Below is a small trained network, with its code and all its weights. Each question gives an input and a target symbol and asks what happens when units are switched off, that is, made to give their printed mean instead of their output.

import numpy as np


def w(rows, s, z=0):
    codes = np.array(rows[::2]) - 128.0
    scale = np.full(codes.shape[1], s)
    scale[-1] = z or s
    return codes * scale


def f(y):
    return np.maximum(y, 0)


def softmax(a):
    e = np.exp(a - a.max(-1, keepdims=True))
    return e / e.sum(-1, keepdims=True)


def log_softmax(a):
    a = a - a.max(-1, keepdims=True)
    return a - np.log(np.exp(a).sum(-1, keepdims=True))


def net(x, mask):
    ids = ['ΓΔΛΣΩαεζηθμτ'.index(c) for c in x.split()]
    T = len(ids)
    res = E[ids] + P[:T]
    r = res
    for j in range(2):
        rows = slice(2 * j, 2 * j + 2)
        q, k, v = (r @ M[0][rows].T for M in (Q, K, V))
        z = softmax(np.where(np.tri(T) > 0, q @ k.T / 2**0.5, -1e9)) @ v
        o = O[0][rows]
        res = res + np.where(mask[j], z, o[:, -1]) @ o[:, :-1]
    y = f(res @ A[0][:, :-1].T + A[0][:, -1])
    res = res + np.where(mask[2:10], y, B[0][:, -1]) @ B[0][:, :-1]
    return log_softmax(res[-1] @ U[:, :-1].T + U[:, -1])


Q, K, V, O, A, B = {}, {}, {}, {}, {}, {}
E = w([
[192,41,126,145,118,95],'Γ',
[142,98,175,97,127,173],'Δ',
[150,221,130,33,124,184],'Λ',
[182,84,5,121,85,209],'Σ',
[172,142,181,88,146,121],'Ω',
[180,23,101,160,143,184],'α',
[183,123,121,119,42,124],'ε',
[167,117,146,82,185,158],'ζ',
[167,126,162,94,95,127],'η',
[188,51,65,171,77,196],'θ',
[155,100,93,82,160,203],'μ',
[220,100,106,126,158,88],'τ',
],0.018)
P = w([
[18,106,137,180,150,75],'0',
[131,153,34,2,102,205],'1',
[130,121,31,21,75,180],'2',
[150,115,31,40,68,143],'3',
[128,131,141,173,54,176],'4',
[145,129,143,168,85,158],'5',
[139,117,145,149,100,159],'6',
[138,94,127,133,115,140],'7',
[158,105,129,127,137,101],'8',
[156,101,113,132,91,127],'9',
[145,107,120,99,94,126],'10',
[157,114,118,113,96,126],'11',
],0.0097)
Q[0] = w([
[198,69,186,17,52,192],'H0',
[19,192,158,255,143,153],'H0',
[25,144,137,205,86,74],'H1',
[227,78,181,72,21,171],'H1',
],0.0064)
K[0] = w([
[34,125,131,107,134,91],'H0',
[212,156,82,87,95,167],'H0',
[254,103,144,24,139,172],'H1',
[44,156,84,146,164,80],'H1',
],0.0092)
V[0] = w([
[156,208,76,98,2,52],'H0',
[183,88,63,133,140,200],'H0',
[159,170,91,91,224,104],'H1',
[132,164,68,108,108,233],'H1',
],0.015)
O[0] = w([
[107,59,138,89,196,68,3],'H0',
[171,185,39,86,58,89,134],'H0',
[246,88,130,108,230,176,20],'H1',
[110,184,6,113,169,188,10],'H1',
],0.017,0.0046)
A[0] = w([
[255,111,210,141,153,173,3],'N0',
[99,181,56,144,122,147,108],'N1',
[112,96,62,46,110,80,90],'N2',
[79,95,158,131,98,77,125],'N3',
[163,177,136,70,113,120,204],'N4',
[185,143,81,156,109,106,163],'N5',
[152,141,146,204,136,69,169],'N6',
[136,62,77,153,99,126,210],'N7',
],0.0093,0.0051)
B[0] = w([
[117,168,93,177,160,34,250],'N0',
[155,38,143,174,159,78,224],'N1',
[96,232,204,189,167,140,190],'N2',
[205,130,53,39,141,139,232],'N3',
[123,29,123,139,147,144,213],'N4',
[79,84,145,110,133,166,215],'N5',
[110,94,131,104,128,254,177],'N6',
[116,184,201,58,166,92,196],'N7',
],0.0087,0.013)
U = w([
[108,147,119,151,132,95,7],'Γ',
[168,172,128,111,163,158,160],'Δ',
[103,108,156,100,149,125,252],'Λ',
[121,154,123,142,162,125,124],'Σ',
[183,152,132,135,139,83,104],'Ω',
[164,141,78,119,126,124,78],'α',
[117,190,168,145,128,173,138],'ε',
[160,198,115,94,122,100,146],'ζ',
[149,156,185,148,154,119,143],'η',
[220,244,90,145,122,119,81],'θ',
[151,160,110,135,104,112,165],'μ',
[168,140,153,99,121,127,30],'τ',
],0.011,0.0048)

Each question gives the input, a string of symbols that net reads in full, and the target symbol t.
The units are the heads (2 rows each of Q, K, V and O) and the neurons (one row each of A and B). Each row of codes is followed by its name. A weight is (code - 128) times the scale printed after its matrix; where a second scale follows, it is the last column's (O, A, B and U).
mask holds one flag per unit, heads first, then neurons. A switched-off unit (its flag False) gives its mean, the last column of its rows in O or B, instead of its output. The means were averaged over made-up inputs and are rounded, as every weight is.
A unit's drop is (log p(t) with every unit on - log p(t) with that unit switched off) / (log p(t) with every unit on - log p(t) with every unit switched off).
The circuit of an input: a set's keep is (log p(t) with only the set's units on - log p(t) with every unit switched off) / (log p(t) with every unit on - log p(t) with every unit switched off). Starting from all 10 units, units are removed one at a time, each time the one whose removal leaves the highest keep (on an exact tie, the one counted first), for as long as the keep stays at least 0.8.
units of the circuit, in order: the units of the circuit, biggest drop first
most important unit: the unit with the biggest drop
k most important neurons: the k neurons with the biggest drops, biggest first
heads that matter: for each layer, one digit per head in row order, 1 if its drop is at least 0.15 and else 0, layers parted by /
input Ω Γ Δ μ ε τ ε ε Δ α ε, target η: most important unit => H0
input μ η Δ, target α: units of the circuit, in order => H0, H1, N1, N4
input τ Δ Λ, target Ω: units of the circuit, in order => H1, N0
input Ω α Γ Δ Ω Λ μ Δ μ, target η: units of the circuit, in order => H1, H0
input α Γ Δ Σ Λ, target μ: heads that matter => 10
input Σ μ Γ τ Δ Δ Ω Σ, target Σ: 3 most important neurons => N1, N2, N5
input ζ η α, target θ: heads that matter => 11
input Δ Δ μ α η, target ε: heads that matter => 10
input Λ Δ ε Δ μ μ Δ θ ζ ε Δ Λ, target Δ: units of the circuit, in order => H1, N0
input Γ ε Δ ε ε Σ Δ Γ θ Ω Ω ε, target τ: units of the circuit, in order => H1, N0, N3
input ζ Γ τ Δ Λ Δ, target θ: units of the circuit, in order => H1, H0
input ζ Λ ζ Λ η ε Δ ε τ ε ε, target θ: heads that matter => 11
input τ α Δ Ω Γ Ω τ τ ε ε θ, target Ω: units of the circuit, in order => H1, N0
input η Ω ε ε μ α Σ, target Λ: 3 most important neurons => N0, N2, N7
input τ τ Δ, target Ω: heads that matter => 01
input ε ε Ω ε Δ Ω μ Λ ε Δ Σ, target ζ: heads that matter => 11
input Λ Δ Ω η Ω Δ τ Δ θ η τ Δ, target Δ: units of the circuit, in order => H1
input Δ ε Δ Δ Σ ε ζ ζ Ω, target ε: heads that matter => 10
input Λ ε Λ μ μ ε Σ α α Δ τ Γ, target Δ: heads that matter => 01
input ζ ε Λ ε α Γ τ Δ τ τ Λ, target θ: heads that matter => 11
input Ω Δ Δ Δ Γ Ω ε μ ε τ, target η: units of the circuit, in order => H0
input ε ε Δ μ Λ, target ζ: heads that matter => 11
input η Γ α μ, target Λ: heads that matter => 10
input Δ Λ Δ Δ Σ Ω τ Δ, target ε: 2 most important neurons => N3, N0
input μ ε ε Λ Σ τ Ω μ Δ, target α: units of the circuit, in order => H1, H0, N1, N4
input α ε η ε α τ ζ ε ε, target μ: units of the circuit, in order => H0, N5, N3, N4
input Ω μ θ ζ Δ Γ θ ε η ε Σ, target η: units of the circuit, in order => H0, H1
input Γ Δ Ω ε ζ θ ε μ, target τ: 3 most important neurons => N0, N3, N2
input ε ε Δ τ τ Ω Λ Δ ε η, target ζ: 2 most important neurons => N3, N1
